Below is a small trained network, with its code and all its weights. Each question gives an input and a class and asks what happens when units are switched off, that is, made to give their printed mean instead of their output.

import numpy as np


def w(rows, s, z=0):
    codes = np.array(rows[::2]) - 128.0
    scale = np.full(codes.shape[1], s)
    scale[-1] = z or s
    return codes * scale


def norm(h):
    return h / np.sqrt((h * h).mean(-1, keepdims=True) + 1e-5)


def f(y):
    return np.maximum(y, 0)


def log_softmax(a):
    a = a - a.max(-1, keepdims=True)
    return a - np.log(np.exp(a).sum(-1, keepdims=True))


def net(x, mask):
    res = np.array(x, float).reshape(1, 7) / 4 @ E
    u = 0
    for l in range(3):
        y = f(norm(res) @ A[l][:, :-1].T + A[l][:, -1])
        res = res + np.where(mask[u : u + 10], y, B[l][:, -1]) @ B[l][:, :-1]
        u += 10
    return log_softmax(norm(res)[-1] @ U[:, :-1].T + U[:, -1])


A, B = {}, {}
E = w([
[151,77,167,237,92,169,168],'x0',
[82,103,116,85,81,41,122],'x1',
[136,142,154,160,206,43,81],'x2',
[133,255,158,156,117,205,118],'x3',
[171,92,156,149,189,179,208],'x4',
[104,196,108,22,136,144,194],'x5',
[135,161,134,120,212,93,62],'x6',
],0.0072)
A[0] = w([
[178,118,192,190,75,198,203,54],'L0N1',
[128,82,188,172,131,175,190,92],'L0N2',
[168,49,152,54,128,61,50,128],'L0N3',
[97,53,121,32,91,27,148,63],'L0N4',
[152,75,122,150,243,86,73,69],'L0N5',
[39,227,88,153,60,135,73,3],'L0N6',
[171,186,175,38,127,172,159,35],'L0N7',
[87,194,117,5,217,242,171,56],'L0N8',
[187,63,108,253,137,216,187,38],'L0N9',
[121,24,80,80,36,58,134,11],'L0N10',
],0.0072,0.0036)
B[0] = w([
[215,80,197,107,185,158,177,221],'L0N1',
[185,69,203,130,224,23,157,197],'L0N2',
[152,41,71,130,167,154,115,225],'L0N3',
[136,37,21,207,93,109,174,236],'L0N4',
[94,131,136,134,248,133,26,216],'L0N5',
[224,144,149,67,1,151,90,190],'L0N6',
[81,194,82,36,175,119,148,190],'L0N7',
[89,246,80,126,175,113,181,254],'L0N8',
[155,136,215,177,109,135,206,234],'L0N9',
[66,94,30,203,56,52,177,212],'L0N10',
],0.0073,0.0054)
A[1] = w([
[118,216,88,90,151,143,217,3],'L1N1',
[104,103,126,91,77,55,131,52],'L1N2',
[175,49,121,140,145,159,93,152],'L1N3',
[4,109,105,140,99,73,166,84],'L1N4',
[159,94,88,231,139,100,153,111],'L1N5',
[254,145,145,135,26,162,46,100],'L1N6',
[108,156,183,108,110,77,22,99],'L1N7',
[115,45,131,71,230,140,177,235],'L1N8',
[138,181,156,123,47,219,74,70],'L1N9',
[203,172,184,219,133,127,168,103],'L1N10',
],0.0082,0.0033)
B[1] = w([
[19,220,106,94,135,172,95,207],'L1N1',
[119,33,111,143,121,84,153,163],'L1N2',
[108,191,139,81,179,145,121,190],'L1N3',
[182,72,90,123,93,112,176,187],'L1N4',
[126,151,89,84,144,150,192,208],'L1N5',
[83,175,206,119,77,86,96,177],'L1N6',
[126,115,128,177,116,131,85,161],'L1N7',
[167,187,182,182,37,100,24,255],'L1N8',
[117,128,137,179,29,66,37,166],'L1N9',
[161,64,144,2,111,136,161,208],'L1N10',
],0.0082,0.007)
A[2] = w([
[51,196,78,67,156,215,157,35],'L2N1',
[123,210,121,112,118,90,119,159],'L2N2',
[221,254,152,188,146,133,119,197],'L2N3',
[177,102,228,194,107,225,227,28],'L2N4',
[20,209,49,114,105,151,183,100],'L2N5',
[101,44,84,84,120,50,177,2],'L2N6',
[104,153,136,47,100,141,80,126],'L2N7',
[162,69,105,129,145,54,178,109],'L2N8',
[128,129,148,106,33,88,106,128],'L2N9',
[83,109,138,154,240,152,35,4],'L2N10',
],0.0073,0.0032)
B[2] = w([
[32,177,22,57,191,122,215,211],'L2N1',
[153,182,161,98,118,155,161,211],'L2N2',
[88,17,83,104,100,74,190,255],'L2N3',
[175,73,219,86,218,238,142,227],'L2N4',
[85,129,145,121,193,185,161,234],'L2N5',
[118,87,62,172,113,130,153,207],'L2N6',
[82,200,196,138,97,125,201,191],'L2N7',
[102,124,65,133,46,197,127,213],'L2N8',
[128,114,181,170,101,146,124,191],'L2N9',
[184,207,73,143,191,139,2,188],'L2N10',
],0.0088,0.0056)
U = w([
[216,75,211,136,156,153,170,188],'0',
[121,163,175,154,7,92,82,115],'1',
[80,230,88,75,146,134,184,141],'2',
[172,145,92,189,199,77,11,137],'3',
[131,129,114,175,116,172,110,2],'4',
[128,41,24,179,69,83,146,185],'5',
],0.016,0.005)

Each question gives the input, the list of numbers given to net, and the class t.
The units are the neurons (one row each of A and B). Each row of codes is followed by its name. A weight is (code - 128) times the scale printed after its matrix; where a second scale follows, it is the last column's (A, B and U).
mask holds one flag per neuron, layer by layer. A switched-off neuron (its flag False) gives its mean, the last column of its row in B, instead of its output. The means were averaged over made-up inputs and are rounded, as every weight is.
A unit's drop is (log p(t) with every unit on - log p(t) with that unit switched off) / (log p(t) with every unit on - log p(t) with every unit switched off).
The circuit of an input: a set's keep is (log p(t) with only the set's units on - log p(t) with every unit switched off) / (log p(t) with every unit on - log p(t) with every unit switched off). Starting from the 12 units with the biggest drops (on a tie, the unit counted first), units are removed one at a time, each time the one whose removal leaves the highest keep (on an exact tie, the one counted first), for as long as the keep stays at least 0.8.
circuit, biggest first: the units of the circuit, biggest drop first
unit that matters most: the unit with the biggest drop
top k neurons: the k neurons with the biggest drops, biggest first
k most important neurons of layer l: the k neurons of layer l with the biggest drops, biggest first
drop of u: that unit's drop, to one decimal
input [1,-8,-8,2,-8,-6,2], class 1: unit that matters most => L1N9
input [3,3,-7,2,-4,4,-3], class 1: 2 most important neurons of layer 1 => [L1N9 L1N5]
input [-6,4,6,8,-6,-7,3], class 1: top 2 neurons => [L0N6 L1N6]
input [-1,7,-3,7,0,0,3], class 1: top 2 neurons => [L0N6 L1N9]
input [7,5,-5,-2,-1,-6,-2], class 0: top 3 neurons => [L2N4 L0N9 L0N1]
input [3,-2,-1,-3,-1,3,-8], class 0: top 2 neurons => [L0N1 L2N4]
input [-2,8,-8,2,-5,3,5], class 5: top 2 neurons => [L0N4 L1N2]
input [-5,6,4,0,5,1,2], class 3: top 2 neurons => [L0N5 L0N10]
input [-4,-7,-3,-7,-8,6,-6], class 5: top 3 neurons => [L0N4 L0N10 L1N4]
input [6,-8,8,-8,5,5,7], class 3: top 2 neurons => [L0N5 L2N10]
input [-3,0,-4,1,-6,0,-8], class 1: 2 most important neurons of layer 1 => [L1N6 L1N9]
input [-1,-3,-2,4,-3,-5,7], class 1: drop of L0N6 => 0.2
input [8,0,5,-2,4,4,7], class 3: drop of L2N4 => 0.1
input [-3,1,3,8,-7,3,2], class 1: drop of L1N9 => 0.5
input [-6,-5,2,-6,2,-5,-4], class 3: circuit, biggest first => [L0N5]
